Each row is followed by the tier that its hidden value falls in (each part has its own value, ranges and names)
[   9  177 -354  -31  175  140  -26 -299 -267   52   47   28 -102 -248
 -108 -242  -53  -27  -17 -178  350  239   90  -51  -68  279   46  242
  215 -293 -140  241  106  -81  164  -98   61  370 -377    0   42  -81] | [78]
[ -43   98    5    5    2  167   -3  124   -2   34   25  -45   69  -16
  -67 -283  -51   88  -57 -204   80  -64 -307  -11 -130  592 -200   90
  -57 -197   23 -114  138  114   12 -142  236  329 -238  168  229   40] | [93]
[-105  -56   76  249 -392  -32  -15 -265 -198   87  338  124   -8  -34
   87  730  120 -224 -212  281 -208  245  120  129  281 -193  255 -165
  124  476  -70  148 -219  220  -88  136 -154 -472  -61 -350 -118   43] | [93]
[ -98  125  270  202 -410  -56 -147   62  107   36  -80 -287 -114  501
  232   34  338 -136 -199  -63  -44  -12  326   69   92   47  238  -85
   37  216    1 -101  128  158 -166 -160  174 -315  218 -270 -216 -307] | [98]
[   3 -193 -163   65 -149    0  100  -35  -62  192  253   39  186 -205
  146  -80  -40 -190 -167 -192  148  163 -155  122  -74  397    0  290
  -54  117 -146  -33   41  200 -133  -69  -69  132  -43 -103   73  -12] | [91]
[ -29 -115  147  124 -427  105    9  133   30   34  108   52   71  204
 -114  339  -24  -87 -143    6 -497    5 -177  122   94  150  -82   -7
  -23   85   46   -3  -63  501 -101   72  156 -131  -84 -112  -61  271] | [78]
[-222  385  -92  110  181  518 -181 -110  480  430  368  300 -159 -162
 -400  -42   37    2  210  186 -176  466 -388  174  -74  412 -245 -408
 -182  404  109  283    0  245 -171  354  534  328 -730  133  -86 -329] | [95]
[-180  421  106   57  -29  165 -191 -141  118   97   70   86 -156  180
 -169  158  187   61   75  105  -45   67  -99  -69   87  160   34 -333
   56   47  -22  109  -36   56    5   48  309 -107 -361   15  -49 -156] | [92]
[-134  124   91  237 -251  157  -99 -166   23  204  276  -15 -142   41
   67  262  183 -195  -69  224  -84  326  144  201   93  -36  190 -256
   51  544  -39  150  -49  144 -151  129   36 -189 -150 -271 -168 -329] | [84]
[ -29  135  -15  257 -357  184 -325 -103  -29  148  189  -32 -338  -41
  123  538  132 -367 -187  204 -149  461  282  149  205  -32  432  -71
   43  464  122  322  115  522 -474  214   88 -232   52 -220 -506 -253] | [91]
[ -13   91 -148  -62  245  195 -117 -117 -188  122  107 -100 -141 -356
   87 -470  -30  -39   69  -90  403  364  212  178 -278  166   41  145
  141   79 -219  278  293  -93   87  -27  130  312 -336 -245    6 -486] | [91]
[ -77  -42  -35  250 -135   41  119   43  -87  138  215  -32  122 -186
  116   35  -42 -104 -191  -41  -42   57 -238  101   47  442  -37  102
  -94  127   87 -127   -8  162 -103   46  -42  231  -56    8  155   52] | [84]
[ -34 -261 -167 -150 -272 -154  364  126 -523   94   79 -142  -67 -521
  -13   69   22 -195  -24 -160 -238  317  123  158  107  128   69  396
  243 -144 -226  328 -199  564 -222  118 -415 -137 -134   21   20  106] | [84]
[-365  863  450 -154   48  247 -275  277  481  224 -158 -213 -394  350
 -192 -260  550  233  412   64  -99  -45 -246 -138    3  439  -28 -710
  -68   37   15   58   29  157 -327   55  552 -232 -445  452  -37 -632] | [84]
[ -73  -77  290   33 -489   21   89  281   19   68   93  -77   86   73
    3  444  140  -63  -69   62 -578  -36 -240  103  168  139  -20 -124
  -35  180   23  -13 -151  545 -259  106   13 -416  -35   45    7  212] | [92]
[  29   82 -201 -128  124  169  -15  -63 -247  -31   17   34   39 -212
  -62 -327 -165  138    1 -201  390   58 -105    6 -202  367 -103  142
  106 -235 -166  -44  105 -200  251 -189    5  396 -308   57  152  -19] | [93]
[ 203 -330 -251  -65 -448  155   84   -9 -280   51  208  -12  159 -215
  137  132 -148 -216 -225 -186  165  210  -77  156  -70  277  119  320
   59  154 -171  -64  -12  222 -151 -212 -355   58   62   27  -55  183] | [95]
[ -43  -54   21   19 -255   85  134  124   55  171  171  -36  152 -110
    8   84   86  -75  -79  -99 -178   61 -314   68   34  419  -86   43
  -76  103  -14  -35  -64  323 -209  -13   16  -53 -149  159  132  101] | [92]
[ -96  306 -296  -32  240   97  -46 -138 -283  -18  -87   71 -200 -124
 -219 -405 -147  116   37 -230  373   99   19  -85  -97  411  -56  171
  165 -486  -94   60   65 -108  234  -67   91  580 -356   75   14  -84] | [84]
[  28  337 -447  -20  327  244 -185 -240 -233   -6  -93   72 -228 -263
 -202 -316 -193   70   24 -199  360  232   99  -89  -92  321   30  246
  181 -480    2  237  221 -119  229   -8  210  667 -411   76 -116  -67] | [81]
[   1 -197  -11  323 -614  -79  -14  -31  155  107  223  157  268  411
  150  471    3 -261 -427 -131 -130 -104 -234   24  193  341  112  131
 -188  214   59 -379 -109  338 -219 -127  -30 -125  324 -141 -156  328] | [98]
[-217   70  106  203 -119 -219   73 -273 -271   39  157  -63  -49  121
  121   47  230 -122 -183   -1  183   60  229    0  121   95  141   20
  191   67 -189   53  -74   -4   70 -127  -21 -228  -82 -356  164 -200] | [95]
[-371  446  366   -5  148 -174   11   36  -67  -23 -152  -75 -185  214
 -198  -84  294  244  182   40 -252 -164   36 -115  114   55 -120 -285
  183 -325 -111  151  -88   66  218  106  372 -243 -414 -129  193 -177] | [78]
[-327  609  645   19  171  261 -216  317  337  140  -89 -406 -296  169
  -22 -359  484  226  292  184 -275  -19  -82   57 -100  286 -147 -601
  -33  200  111  189  269  138 -158  105  707 -199 -477   89  231 -675] | [93]
[  33   67 -201  -21 -139  207 -114 -160 -146  103   37  -54 -247 -113
  -82   27   47 -154    7  -13  -28  448  380  171   -5 -119  188   89
  228  102 -122  393   83  205  -35   79   47   16 -244 -211 -341 -230] | [81]
[-165   45   75  152 -297 -107   20   -2  -30   46  -63 -149 -142  260
   53  -18  242  -52 -182  -65   21  187  456  158  108  -37  123  -56
  105  200  -38  -34  -40   46   -2  -66    6 -203   55 -297 -246 -289] | [93]
[  62 -221  -43 -124 -320   75  147  214 -202   57  -96 -321 -114 -132
   25 -224   95 -120  -34 -190 -207  341  406  296  -83  -34   38  261
  197   58 -141  258   90  367 -105  -20  -91  -75  -72 -163 -197 -178] | [78]
[ -41   -5 -113 -218  -38   98   66  132 -283   18 -131 -171 -236 -204
 -119 -417    0   62  103 -178   93  348  389  233 -170   18  -33  134
  236  -86 -220  230   60   96   96  -15  -65  142 -269 -123 -169 -314] | [95]
[  35 -203  193   39 -448   47  103  305  -31   61  105 -111  195  -67
  131  345   13  -77 -104    5 -499  -44 -251  162   78  136  -13   30
  -64  185   12  -76  -56  435 -186   89  -69 -238   45   -6   15  244] | [81]
[-137  418  341   88  102  200 -273  -44  -20   49   56 -213 -222   11
   86   26  242   19  131  212 -129   44   20    0  -15   54  119 -293
  125  111  -15  297  241   97  -35   91  429 -158 -347 -148  115 -376] | [98]
[ -43  106  131   27 -434  141  -75   19  -65  124  181  -45 -126 -116
   22  668  216 -174  -19  231 -398  243  -39   77  256  -47  256 -235
   86  358    4  248 -151  470 -362  182  -76 -515 -126   62 -195   16] | [92]
[  57 -359  165  -30 -575   21  259  327   24  146  172 -207  301  -24
  183  110  127 -170 -171 -173 -327  -11 -297  184   -6  380  -75  161
  -97  246  -84 -148  -64  501 -339 -135 -151 -284   96  101  166  181] | [92]
[ 125 -217 -157  -28 -338  212   57    6 -344  133  176 -255 -155 -416
  172   43   35 -301  -83    4  -16  533  337  322  -47  -27  253  215
  202  374 -142  347   83  342 -272   30 -294  -63  -66 -143 -200 -247] | [84]
[-261  233   31   94  -31  -75   99  106  293  139  -41  126  125  279
 -185 -193  113  198  -44 -210   -7 -149 -278  -52   50  491 -263 -139
 -161 -152   39 -332 -145  -45  112  -37  241  166 -187  120   62   15] | [92]
[ 128 -504  -97 -122 -351 -137  290  209 -550 -195 -123 -147  156 -104
   31 -165 -237   -2 -219 -335  -98   13  243  217 -114   30 -104  532
  230 -302 -231  -58    0  216  254 -189 -304   94   76 -287   39  317] | [92]
[-304  264  229   99  -85  -47  -13  -86   55  131  138   83 -100  135
 -123  210  258   46   42  151 -169   85  -18   30  151   53  -19 -345
   59  182  -89   94 -181  120    6  124  190 -321 -314 -157   32 -192] | [93]
[-104  230   48  -46 -142   99 -122  -98 -169  181  171  -39 -288 -366
   13  527  236 -169  155  287 -317  424  174  103  216 -245  326 -211
  210  302 -121  543  -98  394 -282  349  -40 -474 -306  -91 -262 -243] | [98]
[ -96  220   23   -8  -16   77 -125 -136 -237  -37  -44 -115 -247   43
  -37 -116  124   17  -10  -18  187  185  323   36  -24   26  120  -45
  242  -47 -135  197   97  -23  108  -95  117  -30 -240 -189  -63 -288] | [93]
[ -40  186 -154   53  -68  300 -124  -81  134  142  160  235   -1  -68
 -207  197  -89   48    9   54  -58  195 -237   68   17  218  -62 -183
  -56  141   44   14  -60   50   34  124  149  194 -342   81 -157   51] | [92]
[-115   26  -35   70  200   90  110  105 -130   46  -10 -137  -34 -191
 -112 -536  -60   76  -55 -222   13  104  -32  104 -164  501 -287  248
   39 -272   44  110  218  156  115  -22  318  474 -358  -42  279 -105] | [93]
[  -4 -255  -93  -18 -568  -13  212  303   58  149   42  -39  110   24
  -34  131   47 -145 -205 -261 -264  143 -117  160  104  389  -47  204
 -104   91   19 -158 -167  543 -351  -39 -180  -92  121  182 -188  205] | [93]
[-106 -149  202  198 -266 -265  117   60 -505 -168  -70 -293  -72   43
  247   45   85  -64 -286  -42  -35   -9  449  134  106  -60  150  186
  229  -19  -63  -26   37   99  115 -100 -158 -189  173 -438   64  -66] | [95]
[  -1   87 -106  -26   38   36 -105    4 -262  -20  -51 -127 -130 -123
   86 -296  -40  -54  -79 -226  287  105  122    2 -122  332   91  286
  122 -250 -112   97  244  121  -18 -130   94  254  -88  -87  -12 -165] | [91]
[-427  816  442  -79  277    1 -193  217  290  169 -236 -278 -398  137
  -92 -287  558  267  384   83 -160  -30   33 -121   75  198    1 -551
   40 -110   12  214   78   56 -128  196  558 -261 -443  176    8 -666] | [98]
[ 280 -535  -57  186 -625  224   65   84 -210   13  296 -101  296 -137
  286  383 -201 -309 -409  -37 -190  146 -116  288  -27  179  102  313
  -40  417   37 -115  102  372 -188 -132 -243   -9  217 -172  -11  336] | [92]
[-212 -119  563   -5 -479 -203  317  401   93  204  135 -318  206  -35
  252  328  468  -34   43  141 -652  -60 -151  209  183  -28  -15 -294
  -41  485 -123  -27 -253  403 -297  147 -127 -835   -1  -57  201 -106] | [78]
[ -36   46  228  216 -509  126  -86   73  -47   86  241  -43    4   72
  154  614  102 -198 -152  208 -336   17 -238   71  205  150  216 -209
  -45  390   72  -59 -101  407 -334   90  -79 -317   69    6  -68  103] | [84]

New part:
[ -39 -176  -44   44 -204  -79 -182   72 -112  -62  109 -344 -211 -204
  -41  169  446  -23  -10 -329  290  164  107 -247  -67  -73  -76  174
 -244  -48   29   95   38 -194 -185  -52  -35 -255 -356 -243 -190   61] | P
[ 198   79    6  111   82 -127   95  273  196    0  360  170 -468   -2
  190  -22   24 -143  202   61 -291  249   13  -88  -21 -225 -162 -440
 -179 -230 -166   44 -226  -83 -268  147  -71  220   74 -155  303 -328] | K
[-285  -91  -59  -95   87   59  105  262  112  -92  295   34 -115  190
  153 -257    2    5 -182  -10  -44 -178  -59  153 -259 -211    1   46
  120  -83  126   12   92  -14  -32  -66 -252   64  234  155  182 -299] | X
[  -6   70 -133  196   50  147  188  302  149   11  391  436 -324  248
  353 -197 -160   10 -165  201 -469   80 -129  179   71  -35  191 -446
 -100 -114  -13   -5 -272  -17   40  165 -148  470  345   11  484 -405] | W
[ 101 -130 -117 -110    9  -19  197 -131   29 -249 -163   74  385  264
  -80 -189   23   73  -15   40 -251 -255  -89  215  -17  177   52  -81
   82 -150  106  -93   12  291   25 -239  -15  175 -117  -41   11 -181] | K
[ 191  -67   24  -54   52 -160  -17  -24  166 -112   66   67 -119  -73
   10  -57  141 -137  246   86 -233   58   80 -103   50 -156 -106 -370
 -166 -191  -10  -96 -224  120 -172  -13   18  161  -18 -186   87 -208] | G
[-166 -249 -251 -258  -75   65  136 -268  105 -165   56  -63  224  -23
 -191   66   57  245  126 -158  505 -350  -22   89 -453 -270 -185  522
   87  240  -11   79  448 -127  -35 -336 -229 -478 -157  174 -243  110] | K
[-416  -13 -174   22   74  210  128   51   34 -268  368  104   52  244
  174 -194  224   49 -200  -30   75  -94  -91  144 -142 -151  203  242
  -44  185  252  -29   74  -75   76 -269 -333  105  274  307  112  -75] | S
[ 238 -165 -102  -96 -263  -39 -118   23  128   60  109  243 -258 -267
   37  -64  -45   26  -29  151  -24 -161    1   11   64  -54  142 -349
 -131  -61 -119  -27 -247   -7   -3  208  125  180  163 -202  160 -203] | W
[ 129  210  -30  -91   54   17  302 -188   37 -480   -5  326  396  207
  -61  -52  111   63  183  151 -168 -102  -78  257   38  114  224  -90
  -90  116   66 -197  -37  148  -21 -309  109   83   62  134   47   30] | S
[ 509  -91  222  -78 -295 -356  355  240  172 -183 -163  422 -301 -215
  -78  183 -171 -107  460  244  -14    7   46  128    2   11 -250 -434
   47  -22 -520  192 -189  -83 -326  143  342   26 -129 -188  144 -235] | P
[ -22 -226   22 -217   44  -97  320 -151  107 -364 -328    0  402  142
 -195  -77   30   34  240    6   73 -291  -40  205 -121  -81 -236  161
  193  -19   55  -68  180  165 -143 -344  -65 -138 -252  129 -131 -142] | W
[-210  -35 -366  251  130  351 -113  -60  -27   99  383   13  -63  290
  277 -123  154  184 -337 -105 -358  169  -42  -40  115  -26  330 -144
 -329 -141  322 -165 -126  -22  226  -12 -266  214   38 -130  146 -145] | S
[-237  -23    1 -252  222 -145  189   68   47 -345  302 -169  192  365
  -37 -288  305  -37   89 -105   27  -76  153   78 -479 -218  -28  232
  155 -138  175  -14  279   92  -26 -489 -142 -178   80  138 -143  -92] | P
[ -76 -211 -122   37  -70 -146  170 -162   62 -363  329  -79 -197  -97
  -41   59  606 -118  389 -137  585  293  188 -229  -44 -415 -110  329
 -175  177  -62  125   -1 -365 -170 -468 -159  -83 -103  142 -266   65] | K
[-127 -142   97 -319  211 -203  231 -111  247 -332   15  139  262  247
  -92 -140   54  -74  378  190 -186 -225  182  110 -443 -229 -227  -63
  141   41   51   -8  159  276  -34 -400  -94 -142  103   82  -76  -74] | P
[-115  300 -213  229   94  401   21  276   54   99  360  384 -114  290
  376  -74 -295  194 -451   77 -664  -77 -323  267   10  180  306 -378
 -231  -30  156 -120 -125   89   77  323 -226  310  286  -22  583 -245] | S
[-160  -95 -212  -99 -324  139   68   95  -64 -148  292  165  -32   -5
   40  -58   90  198 -303  -55  369 -282  -94  213 -254   58  309  303
   25  264  -21  138  161 -191  126 -101  -54  -83  202  142   25   36] | Q
[-198  -29 -157   19    8  205  -76  -62  125  -49  193  166  -43  -33
  125   34   31   81  -80   29  -91 -133  -95   25  -71 -136   52  -47
 -222  182  143  -71  -32    3   -1   29 -244   17  137   45  171  -30] | W
[ 105 -383 -170  -84 -196    8  137 -171 -139 -195 -340  -54  425  231
 -129 -218  120  156 -211  -29  -72 -256  -19  214  183  325  249   -1
  122 -228  155  -98  -42  218  198 -244  142  186 -286 -166 -179 -195] | B
[ 150 -275   40  -31  -65  -85  106  119  252   91 -102  275 -279 -107
   63   64 -265  -18  196  209 -234  -95   23   46    9 -165 -260 -450
  -10 -102 -192   47 -175   25 -139  237    2   90  -50 -198  199 -346] | B
[ -57  -89 -200  -72  104  114  100 -232  196  -41  226  199  -21   45
   19   91  -25  190  234   65   28  -14   91    2 -203 -338  -41  -30
 -160  122   -6  -77  104 -122   44 -134 -124 -241   11    7  -40    2] | X
[-125   85   61 -238  168  -52   12  139  124 -193  182   16   93  138
   30 -219   35  -51  -34   44 -233 -243  -19  131 -287 -118   -3 -112
   47 -123  162 -126   71  208 -100  -87  -95    2  212   49  142 -182] | B
[  31  -63   29 -275  -38  -97 -224 -195   49 -194  -77 -204  162 -270
 -193   34  278  -23  131 -105  149 -211   58 -108  -96 -143  -56   40
 -168  -19  149 -192   42  114 -182 -103   43 -253 -135 -120 -165   72] | S
[ -96  204  -88  120  106  133 -255  141   80   99  470   90 -288   22
  251   89  101    6 -113  -25 -454  151   16 -141 -152  -61  104 -355
 -424  -16  123  -55 -129   38  -36  201 -161   30  160 -240  275  -13] | P
[  21   99 -367  235  -67  324   76   -2  -53   62  422  273 -134  214
  229   47  -15  306 -249  -36 -181  155  -85  105   43   80  403 -128
 -297   24   26  -44  -54 -204  205   57  -53   78   47 -107  170  -43] | B
[ 211 -167  -68  -11 -196  -47  173   82  142   61   54  230 -314 -166
   -8  231 -177  140  226   35  142    7   30   35 -125 -178 -188 -141
  -63   34 -325  138   33 -254 -149  149   72 -228 -180 -157   47 -132] | Q
[-209  -28 -105 -249  163   92 -152  153   81   49  156 -199  129  170
   43 -316  -84   97 -330 -128 -267 -394 -110  133 -362  -94    2   -6
   98 -303  289 -159  203  261  -16   29 -226  -73  110  -37  155 -276] | W
[ 252 -138  107 -163   36 -194   53  188  261  138  -45  137 -260  -85
   -7   55 -308  -12  261  130 -332 -108   76   18 -220 -192 -358 -489
   25 -278 -224   20  -35  103 -226  259   77 -117 -111 -309  170 -337] | Q
[ -38 -143   -3 -352   82 -164   87 -144  219 -237   48  -31  141  -51
 -170  -87   94  -18  310   11  186 -284   80   25 -389 -343 -258  131
   93   19    6  -37  214   88 -168 -279 -109 -261   14   95 -118  -59] | G
[-147  300  -36  135  159   25  -22  122   23 -277  649  -10 -314   16
  201   -7  523 -136  109 -121   63  411   76 -187  -22 -318  161   -2
 -391   45  133  -96 -125 -265 -186 -172 -154   35  197   96   94   24] | X
[  28  -35   22 -114  -56 -108   -4   21   62 -148  126  -57 -108 -142
  -67  126  196   -8  193  -96  167    7   84  -78 -194 -185 -130   34
 -133   28  -56   18   79 -108 -201  -73    5 -264 -129  -87  -80   19] | Q
[-103 -566 -212  -99 -171  -14  150  -66  -13  -11 -137 -104  140  225
  -68 -146   39  183 -111  -86  106 -208  106  105 -191   14  -32  166
  197 -139   35  137  171   37  191 -248  -75  -95 -270 -136 -218 -197] | P
[ 325   24  -25    0 -238  -71  206   20   91 -174   86  362 -214 -203
  -13  154    0   53  249  127  151   55  -14   83  100  -68   65 -207
 -155  103 -285   17 -156 -224 -155   58  209   -2  -13  -56   90  -72] | X
[ -18   34  -19 -152 -290 -137  -36  -41 -205 -442  177 -245  114 -160
 -184   71  632   -6   20 -292  582   -2   81  -66 -186   47  194  467
 -149  180   40   59  170 -180 -135 -379  117 -316 -154   26 -315  289] | P
[ 111   26  -36  -78   10  -60  -18   68   60  -61  209    6 -132  -25
   19  -24  105   22   66  -35  -75   35   59  -27  -96 -126   31 -177
 -135 -163  -10  -78  -36  -35 -108   12   53  -64  -20 -155   39 -126] | B
[-393 -110 -343  110  -39  431 -221   28  -19  167  264  -40  -52   71
  212  -21  -13  263 -517 -180  -75 -195 -192   53  -98  -29  201  136
 -211   88  302  -62   97  -60  152  138 -380  -35   57  -11  175  -68] | S
[-169  -94 -309    4   74   89   35  -48   15 -112  530  -63  -74  240
  125 -279  341   78 -119 -122   97   99   88  -41 -162 -236  247  145
  -95 -117  180  -39   39 -124  148 -319 -209   91  165   62  -46 -123] | G
[ 194  486   84    7  -48  -13   -9  231  -21 -210  258  218  -48   -9
   77  154   55    3   -7   -7 -351   27 -124  101 -156  224  157 -284
 -300   53  -60  -47  -47   80 -221  137  132  -53   76 -144  286   84] | P
[ 208 -199 -170  185 -235   72   22   40   33   71  -66  172 -180  -82
   89  103  -58   72  -80    8 -179   -2 -134   20  226  144   -3 -290
 -188  -71 -107   61 -230  -19  -69  208  -25  249 -198 -253  188 -215] | K
[ -39 -155 -207  -42 -433  107  -29 -254  -75 -287   51   62   35 -370
 -133  215  374  141    7 -140  719 -143  -66  -15   40  -48  187  444
 -231  462  -33   54   59 -314  -45 -192   -9 -220  -96  126 -201  274] | W
[ 198  -62 -150  206 -173   -5  322  139  -90 -203  208  176 -190  169
  117  -85  211   55  -17  -25   72  284    0  100  251   56  270  -98
  -83 -152 -114   34 -198 -266    3 -128  126  259  -92  -45   44 -235] | X
[  97 -299 -156 -149 -169   59  -60  -61   62  185 -209   14   96  -20
  -91  103 -275  271  -95  -43 -157 -341  -22  106 -241   95 -113 -118
   11 -102  -53   31  170  138   55  150   21 -275 -293 -325  -21 -106] | P
[ -11 -210  -60 -149  -58  -38    7 -166   -7 -168 -152 -242  163 -103
 -186   88  216   96  127 -206  281 -111   40  -40  -80 -146 -143  226
  -54  -48   76  -83  171  -55 -150 -186  -18 -342 -378  -76 -253    7] | X
